Here is a tiny trained network, its code and every weight. The questions are about switching its units off for an input and a target symbol, where a switched-off unit gives its printed mean instead of its output.

import numpy as np


def w(rows, s, z=0):
    codes = np.array(rows[::2]) - 128.0
    scale = np.full(codes.shape[1], s)
    scale[-1] = z or s
    return codes * scale


def f(y):
    return np.maximum(y, 0)


def softmax(a):
    e = np.exp(a - a.max(-1, keepdims=True))
    return e / e.sum(-1, keepdims=True)


def log_softmax(a):
    a = a - a.max(-1, keepdims=True)
    return a - np.log(np.exp(a).sum(-1, keepdims=True))


def net(x, mask):
    ids = ['αδεηθμπστφψω'.index(c) for c in x.split()]
    T = len(ids)
    res = E[ids] + P[:T]
    u = 0
    for l in range(2):
        r = res
        for j in range(2):
            rows = slice(3 * j, 3 * j + 3)
            q, k, v = (r @ M[l][rows].T for M in (Q, K, V))
            z = softmax(np.where(np.tri(T) > 0, q @ k.T / 3**0.5, -1e9)) @ v
            o = O[l][rows]
            res = res + np.where(mask[u + j], z, o[:, -1]) @ o[:, :-1]
        u += 2
        y = f(res @ A[l][:, :-1].T + A[l][:, -1])
        res = res + np.where(mask[u : u + 4], y, B[l][:, -1]) @ B[l][:, :-1]
        u += 4
    return log_softmax(res[-1] @ U[:, :-1].T + U[:, -1])


Q, K, V, O, A, B = {}, {}, {}, {}, {}, {}
E = w([
[205,77,76,208,185,87],'α',
[189,186,142,133,118,231],'δ',
[237,144,145,139,218,51],'ε',
[221,112,93,156,123,186],'η',
[187,161,24,96,147,127],'θ',
[121,139,114,146,224,80],'μ',
[106,162,94,126,161,221],'π',
[118,90,63,147,163,123],'σ',
[159,194,190,93,184,125],'τ',
[162,54,176,108,143,193],'φ',
[149,111,171,219,175,175],'ψ',
[247,153,159,97,122,116],'ω',
],0.012)
P = w([
[38,139,156,90,23,90],'0',
[69,119,112,91,228,182],'1',
[59,134,100,102,253,177],'2',
[16,98,184,86,189,98],'3',
[40,108,173,113,180,101],'4',
[73,117,135,103,157,110],'5',
[59,131,149,124,177,126],'6',
[50,139,158,145,171,94],'7',
[55,149,157,164,169,89],'8',
[76,158,136,164,196,136],'9',
[58,158,154,167,207,135],'10',
],0.0051)
Q[0] = w([
[129,115,113,107,134,90],'L0H1',
[77,133,145,130,4,74],'L0H1',
[102,131,86,141,166,127],'L0H1',
[74,110,161,115,80,121],'L0H2',
[119,118,128,90,71,119],'L0H2',
[165,98,125,86,183,159],'L0H2',
],0.024)
K[0] = w([
[126,134,123,97,173,157],'L0H1',
[127,19,210,74,130,250],'L0H1',
[168,134,139,131,150,144],'L0H1',
[177,111,113,104,158,162],'L0H2',
[132,83,153,64,198,151],'L0H2',
[81,119,135,120,57,96],'L0H2',
],0.023)
V[0] = w([
[121,125,94,106,109,118],'L0H1',
[151,121,198,147,138,120],'L0H1',
[138,116,168,145,128,112],'L0H1',
[84,157,163,207,101,106],'L0H2',
[61,114,161,156,90,64],'L0H2',
[97,62,73,2,146,139],'L0H2',
],0.0078)
O[0] = w([
[111,133,122,166,118,122,1],'L0H1',
[160,96,121,46,135,148,175],'L0H1',
[146,114,115,69,133,130,135],'L0H1',
[146,91,155,29,142,130,44],'L0H2',
[94,125,155,61,130,116,33],'L0H2',
[82,207,139,254,125,98,210],'L0H2',
],0.0068,0.00046)
A[0] = w([
[106,177,205,111,131,117,50],'L0N1',
[126,169,190,121,43,250,2],'L0N2',
[7,34,37,140,119,196,66],'L0N3',
[83,138,16,78,110,91,76],'L0N4',
],0.011,0.0058)
B[0] = w([
[125,111,63,78,141,170,151],'L0N1',
[84,80,22,143,206,99,184],'L0N2',
[206,185,253,136,61,132,254],'L0N3',
[139,164,214,201,125,117,186],'L0N4',
],0.011,0.0019)
Q[1] = w([
[58,94,94,74,5,62],'L1H1',
[136,105,129,117,83,127],'L1H1',
[145,116,121,137,203,155],'L1H1',
[103,142,126,107,121,98],'L1H2',
[155,167,121,131,155,132],'L1H2',
[150,138,91,128,105,114],'L1H2',
],0.019)
K[1] = w([
[211,138,172,161,251,196],'L1H1',
[128,152,139,144,156,139],'L1H1',
[118,119,112,116,66,98],'L1H1',
[146,124,132,124,143,153],'L1H2',
[113,111,124,130,97,131],'L1H2',
[119,118,151,119,142,130],'L1H2',
],0.025)
V[1] = w([
[158,185,133,118,222,134],'L1H1',
[85,129,144,140,171,182],'L1H1',
[182,187,141,53,64,187],'L1H1',
[159,201,131,99,138,12],'L1H2',
[248,68,78,170,91,97],'L1H2',
[177,240,61,108,149,205],'L1H2',
],0.015)
O[1] = w([
[129,142,60,69,76,156,102],'L1H1',
[127,118,116,176,134,211,83],'L1H1',
[12,57,137,126,28,67,172],'L1H1',
[112,233,127,66,124,53,74],'L1H2',
[213,99,152,175,117,1,180],'L1H2',
[184,147,53,156,59,150,254],'L1H2',
],0.0094,0.0014)
A[1] = w([
[178,184,164,177,197,172,71],'L1N1',
[160,119,137,106,145,106,25],'L1N2',
[86,85,5,137,222,74,90],'L1N3',
[201,95,149,75,64,117,2],'L1N4',
],0.011,0.009)
B[1] = w([
[2,28,73,78,38,11,255],'L1N1',
[77,110,99,140,153,128,132],'L1N2',
[181,183,226,168,108,195,178],'L1N3',
[199,105,148,138,97,198,146],'L1N4',
],0.0082,0.01)
U = w([
[182,95,169,46,217,16,56],'α',
[189,79,43,135,94,133,87],'δ',
[230,175,161,14,86,103,170],'ε',
[204,111,174,212,146,88,142],'η',
[89,247,38,218,119,40,44],'θ',
[85,169,101,2,175,134,195],'μ',
[110,185,104,192,114,208,187],'π',
[52,219,214,140,208,101,254],'σ',
[72,175,169,80,4,179,29],'τ',
[35,64,148,174,190,104,150],'φ',
[143,57,249,39,133,181,197],'ψ',
[113,161,232,117,19,68,49],'ω',
],0.006,0.0051)

Each question gives the input, a string of symbols that net reads in full, and the target symbol t.
The units are the heads (3 rows each of Q, K, V and O) and the neurons (one row each of A and B). Each row of codes is followed by its name. A weight is (code - 128) times the scale printed after its matrix; where a second scale follows, it is the last column's (O, A, B and U).
mask holds one flag per unit, layer by layer, with each layer's heads first. A switched-off unit (its flag False) gives its mean, the last column of its rows in O or B, instead of its output. The means were averaged over made-up inputs and are rounded, as every weight is.
A unit's drop is (log p(t) with every unit on - log p(t) with that unit switched off) / (log p(t) with every unit on - log p(t) with every unit switched off).
The circuit of an input: a set's keep is (log p(t) with only the set's units on - log p(t) with every unit switched off) / (log p(t) with every unit on - log p(t) with every unit switched off). Starting from all 12 units, units are removed one at a time, each time the one whose removal leaves the highest keep (on an exact tie, the one counted first), for as long as the keep stays at least 0.8.
units of the circuit, in order: the units of the circuit, biggest drop first
unit that matters most: the unit with the biggest drop
top k neurons: the k neurons with the biggest drops, biggest first
heads that matter: for each layer, one digit per head in row order, 1 if its drop is at least 0.15 and else 0, layers parted by /
input τ π ω π, target τ: units of the circuit, in order -> [L1H1; L1H2]
input φ π δ θ φ φ π ψ, target φ: heads that matter -> 00 / 10
input σ η ε α ψ φ μ μ, target σ: heads that matter -> 01 / 01
input π σ η η η φ π, target π: heads that matter -> 00 / 11
input ψ σ θ δ, target π: units of the circuit, in order -> [L1N1; L0N2; L1H2]
input φ π π δ, target π: top neuron -> [L1N3]
input σ δ μ, target σ: heads that matter -> 01 / 10
input ω ω σ ε, target ω: heads that matter -> 00 / 11
input π ε φ μ δ η, target π: units of the circuit, in order -> [L1N1; L1H2]
input π π μ τ μ, target π: top 3 neurons -> [L0N3; L1N1; L0N2]
input τ α μ ψ π σ, target τ: units of the circuit, in order -> [L1H1; L0N3; L1H2]
input μ μ η μ, target μ: units of the circuit, in order -> [L1H1; L1H2; L0H2]
input ω ω θ ω ω η τ ω σ δ π, target ω: units of the circuit, in order -> [L1H1; L0N3]
input σ ε π, target σ: unit that matters most -> L0N3
input ψ ω φ φ ε π φ η ψ, target ψ: units of the circuit, in order -> [L0H2; L1H2]
input ω φ δ σ φ σ δ η μ θ μ, target ω: top 2 neurons -> [L1N3; L0N2]
input ω θ θ, target θ: heads that matter -> 10 / 01
input η δ σ σ η φ η η δ η, target η: units of the circuit, in order -> [L1H2; L1N1; L0N3; L1H1]
input ψ μ ω π φ φ ψ τ φ φ η, target ψ: units of the circuit, in order -> [L0H2; L1H2]
input θ θ ψ, target θ: units of the circuit, in order -> [L1H2; L0H2]
input ω ε σ δ, target ω: units of the circuit, in order -> [L1H1]
input ε τ ε, target ε: units of the circuit, in order -> [L1H1; L1H2; L1N1]
input π μ τ θ ψ σ η ψ, target π: top 2 neurons -> [L0N3; L1N1]
input η τ μ, target η: heads that matter -> 01 / 01
input ψ φ ω τ ψ α, target ψ: top 2 neurons -> [L1N3; L1N1]
